Here is a tiny trained network, its code and every weight. The questions are about switching its units off for an input and a target symbol, where a switched-off unit gives its printed mean instead of its output.

import numpy as np


def w(rows, s, z=0):
    codes = np.array(rows[::2]) - 128.0
    scale = np.full(codes.shape[1], s)
    scale[-1] = z or s
    return codes * scale


def f(y):
    return np.maximum(y, 0)


def softmax(a):
    e = np.exp(a - a.max(-1, keepdims=True))
    return e / e.sum(-1, keepdims=True)


def log_softmax(a):
    a = a - a.max(-1, keepdims=True)
    return a - np.log(np.exp(a).sum(-1, keepdims=True))


def net(x, mask):
    ids = ['ΓΔΞΦαβζθμστ'.index(c) for c in x.split()]
    T = len(ids)
    res = E[ids] + P[:T]
    q, k, v = (res @ M[0].T for M in (Q, K, V))
    z = softmax(np.where(np.tri(T) > 0, q @ k.T / 4**0.5, -1e9)) @ v
    res = res + np.where(mask[0], z, O[0][:, -1]) @ O[0][:, :-1]
    y = f(res @ A[0][:, :-1].T + A[0][:, -1])
    res = res + np.where(mask[1:17], y, B[0][:, -1]) @ B[0][:, :-1]
    return log_softmax(res[-1] @ U[:, :-1].T + U[:, -1])


Q, K, V, O, A, B = {}, {}, {}, {}, {}, {}
E = w([
[95,23,89,151],'Γ',
[132,86,156,97],'Δ',
[141,141,164,62],'Ξ',
[108,90,207,100],'Φ',
[131,137,54,186],'α',
[244,198,161,198],'β',
[91,174,226,140],'ζ',
[125,230,250,109],'θ',
[124,135,213,77],'μ',
[81,100,193,158],'σ',
[150,249,87,142],'τ',
],0.018)
P = w([
[163,15,85,5],'0',
[105,97,140,144],'1',
[101,112,142,135],'2',
[100,111,143,134],'3',
[102,114,140,131],'4',
[100,105,142,133],'5',
[104,105,146,139],'6',
[97,111,148,135],'7',
[97,105,149,140],'8',
[97,104,151,137],'9',
[84,119,156,160],'10',
],0.013)
Q[0] = w([
[75,87,255,59],'h1',
[125,188,3,141],'h1',
[244,142,17,184],'h1',
[127,84,24,114],'h1',
],0.0082)
K[0] = w([
[169,103,97,64],'h1',
[57,150,148,153],'h1',
[121,151,162,209],'h1',
[7,143,90,197],'h1',
],0.017)
V[0] = w([
[7,142,189,227],'h1',
[109,24,15,75],'h1',
[178,155,214,106],'h1',
[67,100,206,77],'h1',
],0.012)
O[0] = w([
[115,87,188,18,50],'h1',
[66,100,133,168,190],'h1',
[254,148,149,158,186],'h1',
[130,58,202,160,254],'h1',
],0.012,0.0085)
A[0] = w([
[118,186,52,134,169],'n1',
[100,102,60,155,96],'n2',
[110,191,126,56,107],'n3',
[130,122,105,159,62],'n4',
[69,106,187,108,115],'n5',
[89,78,131,140,158],'n6',
[140,119,135,138,20],'n7',
[108,98,126,69,163],'n8',
[153,105,119,144,44],'n9',
[75,178,208,133,127],'n10',
[146,107,102,147,35],'n11',
[140,145,167,154,185],'n12',
[106,164,167,178,2],'n13',
[171,143,154,93,70],'n14',
[87,158,43,172,48],'n15',
[6,119,103,87,70],'n16',
],0.013,0.0056)
B[0] = w([
[105,73,183,84,198],'n1',
[85,167,158,113,208],'n2',
[81,150,128,207,155],'n3',
[138,138,91,171,172],'n4',
[112,176,105,95,211],'n5',
[99,131,85,104,215],'n6',
[155,113,166,161,138],'n7',
[149,165,93,181,166],'n8',
[129,155,139,139,144],'n9',
[107,67,106,110,229],'n10',
[129,172,97,153,140],'n11',
[62,112,119,126,237],'n12',
[190,139,101,109,238],'n13',
[66,132,97,136,193],'n14',
[153,163,145,70,249],'n15',
[254,90,146,141,220],'n16',
],0.0096,0.016)
U = w([
[156,97,11,113,142],'Γ',
[78,155,38,128,117],'Δ',
[145,179,93,164,106],'Ξ',
[101,103,83,146,126],'Φ',
[188,136,147,59,214],'α',
[211,220,137,151,47],'β',
[111,95,255,121,194],'ζ',
[222,163,236,168,2],'θ',
[183,117,105,183,132],'μ',
[36,85,89,66,47],'σ',
[71,217,182,107,166],'τ',
],0.0092,0.006)

Each question gives the input, a string of symbols that net reads in full, and the target symbol t.
The units are the heads (4 rows each of Q, K, V and O) and the neurons (one row each of A and B). Each row of codes is followed by its name. A weight is (code - 128) times the scale printed after its matrix; where a second scale follows, it is the last column's (O, A, B and U).
mask holds one flag per unit, heads first, then neurons. A switched-off unit (its flag False) gives its mean, the last column of its rows in O or B, instead of its output. The means were averaged over made-up inputs and are rounded, as every weight is.
A unit's drop is (log p(t) with every unit on - log p(t) with that unit switched off) / (log p(t) with every unit on - log p(t) with every unit switched off).
The circuit of an input: a set's keep is (log p(t) with only the set's units on - log p(t) with every unit switched off) / (log p(t) with every unit on - log p(t) with every unit switched off). Starting from the 12 units with the biggest drops (on a tie, the unit counted first), units are removed one at a time, each time the one whose removal leaves the highest keep (on an exact tie, the one counted first), for as long as the keep stays at least 0.8.
units of the circuit, in order: the units of the circuit, biggest drop first
unit that matters most: the unit with the biggest drop
k most important neurons: the k neurons with the biggest drops, biggest first
drop when u is switched off: that unit's drop, to one decimal
input ζ μ ζ ζ ζ ζ σ σ ζ τ τ, target τ: units of the circuit, in order : h1; n14; n16; n3
input Δ Δ τ ζ ζ τ θ ζ σ, target Δ: units of the circuit, in order : h1; n6
input μ ζ τ μ σ μ, target μ: units of the circuit, in order : h1; n15
input α θ α α Δ, target α: unit that matters most : n16
input Γ σ ζ τ θ β α α Ξ θ, target Γ: units of the circuit, in order : n16; h1; n10; n6
input τ μ ζ σ τ τ Δ β Ξ, target τ: 2 most important neurons : n16; n1
input α ζ τ α α ζ τ Φ ζ τ Ξ, target α: 3 most important neurons : n16; n15; n1
input Γ ζ τ τ μ, target Γ: 2 most important neurons : n16; n6
input ζ β Δ, target ζ: 2 most important neurons : n13; n16
input β θ ζ ζ τ ζ ζ, target β: drop when h1 is switched off : 1.5
input ζ τ α τ μ σ β Ξ, target ζ: drop when h1 is switched off : 0.5
input α ζ μ τ θ μ ζ, target α: drop when n16 is switched off : 2.6
input σ α α Φ, target σ: drop when h1 is switched off : 0.4
